Below are the code and all the weights of a small trained network. Each question names an input and a class and asks about switching units off, where a switched-off unit gives its printed mean instead of its output.

import numpy as np


def w(rows, s, z=0):
    codes = np.array(rows[::2]) - 128.0
    scale = np.full(codes.shape[1], s)
    scale[-1] = z or s
    return codes * scale


def norm(h):
    return h / np.sqrt((h * h).mean(-1, keepdims=True) + 1e-5)


def f(y):
    return y / 2 * (1 + np.tanh(0.7978845608 * (y + 0.044715 * y**3)))


def log_softmax(a):
    a = a - a.max(-1, keepdims=True)
    return a - np.log(np.exp(a).sum(-1, keepdims=True))


def net(x, mask):
    res = np.array(x, float).reshape(1, 3) / 4 @ E
    u = 0
    for l in range(4):
        y = f(norm(res) @ A[l][:, :-1].T + A[l][:, -1])
        res = res + np.where(mask[u : u + 7], y, B[l][:, -1]) @ B[l][:, :-1]
        u += 7
    return log_softmax(norm(res)[-1] @ U[:, :-1].T + U[:, -1])


A, B = {}, {}
E = w([
[184,81,104,118,100,32,147],'x0',
[202,126,203,95,143,125,104],'x1',
[118,54,128,114,138,250,134],'x2',
],0.011)
A[0] = w([
[106,118,155,134,113,173,201,12],'0.n0',
[72,209,131,126,132,134,117,61],'0.n1',
[164,249,174,141,99,113,165,3],'0.n2',
[190,113,213,116,128,122,129,41],'0.n3',
[122,100,196,232,105,136,136,157],'0.n4',
[113,213,206,136,115,172,146,45],'0.n5',
[185,136,152,180,70,112,120,4],'0.n6',
],0.011,0.0018)
B[0] = w([
[95,105,100,31,159,57,79,181],'0.n0',
[124,217,99,183,154,119,247,225],'0.n1',
[65,121,131,76,203,98,42,249],'0.n2',
[220,108,210,128,86,126,151,253],'0.n3',
[145,146,98,57,95,132,103,144],'0.n4',
[170,201,124,145,91,184,45,239],'0.n5',
[89,85,155,72,200,158,188,164],'0.n6',
],0.012,0.0043)
A[1] = w([
[200,48,87,177,111,110,163,8],'1.n0',
[69,133,98,143,135,126,120,124],'1.n1',
[176,123,129,108,125,167,97,152],'1.n2',
[52,51,4,183,71,123,158,136],'1.n3',
[121,146,163,155,90,105,117,70],'1.n4',
[118,160,179,160,107,141,157,55],'1.n5',
[132,79,121,133,113,145,241,252],'1.n6',
],0.016,0.0025)
B[1] = w([
[93,172,118,137,42,132,195,189],'1.n0',
[187,165,125,152,79,140,85,175],'1.n1',
[124,63,98,170,133,148,125,188],'1.n2',
[204,167,70,76,184,115,4,254],'1.n3',
[153,90,82,182,161,126,142,132],'1.n4',
[114,91,116,180,92,104,98,139],'1.n5',
[177,130,106,45,100,110,137,196],'1.n6',
],0.019,0.011)
A[2] = w([
[119,55,195,119,148,98,161,87],'2.n0',
[172,162,219,168,158,143,118,31],'2.n1',
[116,124,100,97,41,132,179,214],'2.n2',
[40,188,67,162,146,128,138,110],'2.n3',
[47,55,89,137,168,170,134,49],'2.n4',
[82,251,124,207,142,157,174,8],'2.n5',
[67,146,134,111,165,7,150,161],'2.n6',
],0.016,0.0013)
B[2] = w([
[67,211,111,72,148,43,154,200],'2.n0',
[133,9,82,162,97,80,142,207],'2.n1',
[207,135,169,105,104,154,211,214],'2.n2',
[91,193,136,131,42,33,129,203],'2.n3',
[80,105,224,67,128,158,97,176],'2.n4',
[89,118,89,179,11,168,131,253],'2.n5',
[111,95,69,153,247,247,181,218],'2.n6',
],0.016,0.0061)
A[3] = w([
[64,137,96,52,117,123,142,92],'3.n0',
[81,75,127,115,159,79,155,62],'3.n1',
[163,200,99,91,165,109,33,19],'3.n2',
[45,192,70,109,96,135,120,63],'3.n3',
[70,106,111,94,106,214,110,105],'3.n4',
[57,250,141,203,78,125,149,4],'3.n5',
[95,156,192,121,230,165,149,26],'3.n6',
],0.017,0.0017)
B[3] = w([
[159,55,114,198,111,110,87,150],'3.n0',
[107,211,145,146,137,147,126,151],'3.n1',
[181,157,131,94,157,173,51,250],'3.n2',
[123,149,47,108,103,127,150,181],'3.n3',
[94,174,183,101,128,116,145,173],'3.n4',
[3,124,90,129,76,136,131,191],'3.n5',
[141,85,117,156,138,188,138,163],'3.n6',
],0.023,0.013)
U = w([
[108,143,93,170,249,161,178,118],'0',
[74,109,242,99,108,204,106,32],'1',
[105,173,163,152,158,22,150,54],'2',
[151,42,140,215,96,111,76,27],'3',
[209,199,82,64,142,155,38,253],'4',
[29,184,47,150,40,136,96,156],'5',
[206,137,174,62,64,115,225,151],'6',
],0.017,0.0027)

Each question gives the input, the list of numbers given to net, and the class t.
The units are the neurons (one row each of A and B). Each row of codes is followed by its name. A weight is (code - 128) times the scale printed after its matrix; where a second scale follows, it is the last column's (A, B and U).
mask holds one flag per neuron, layer by layer. A switched-off neuron (its flag False) gives its mean, the last column of its row in B, instead of its output. The means were averaged over made-up inputs and are rounded, as every weight is.
A unit's drop is (log p(t) with every unit on - log p(t) with that unit switched off) / (log p(t) with every unit on - log p(t) with every unit switched off).
unit that matters most: the unit with the biggest drop
k most important neurons: the k neurons with the biggest drops, biggest first
top k neurons in layer l: the k neurons of layer l with the biggest drops, biggest first
input [-7,2,0], class 5: unit that matters most => 1.n3
input [-8,8,2], class 3: 2 most important neurons => [1.n3 0.n5]
input [1,1,-7], class 0: 2 most important neurons => [2.n6 1.n3]
input [-1,7,-7], class 0: 2 most important neurons => [1.n3 0.n2]
input [0,8,-6], class 2: top 3 neurons in layer 0 => [0.n3 0.n0 0.n1]
input [-1,5,4], class 1: top 2 neurons in layer 0 => [0.n1 0.n0]
input [1,3,0], class 6: 2 most important neurons => [0.n3 1.n3]
input [-5,2,2], class 1: 2 most important neurons => [1.n2 1.n3]
input [2,7,-3], class 2: 2 most important neurons => [1.n3 0.n3]
input [-4,7,4], class 3: 2 most important neurons => [0.n3 0.n5]
input [-6,5,-1], class 3: 2 most important neurons => [1.n3 1.n0]
input [0,4,-1], class 2: 4 most important neurons => [1.n3 2.n0 0.n3 2.n1]
input [-3,7,-3], class 3: 3 most important neurons => [0.n5 2.n1 1.n3]
input [-2,7,3], class 3: unit that matters most => 0.n3
input [7,5,-4], class 0: 2 most important neurons => [1.n3 2.n6]
input [-2,6,4], class 3: top 2 neurons in layer 0 => [0.n3 0.n2]
input [3,-1,-8], class 0: 3 most important neurons => [2.n6 1.n3 1.n0]
input [8,-3,-7], class 0: top 2 neurons in layer 0 => [0.n6 0.n1]
input [1,2,-1], class 2: top 2 neurons in layer 0 => [0.n3 0.n2]
input [-1,5,-8], class 0: unit that matters most => 1.n3
input [0,5,-4], class 2: top 2 neurons in layer 3 => [3.n2 3.n1]
input [4,6,-2], class 2: top 2 neurons in layer 1 => [1.n3 1.n1]
input [-3,7,-8], class 0: top 2 neurons in layer 1 => [1.n3 1.n1]
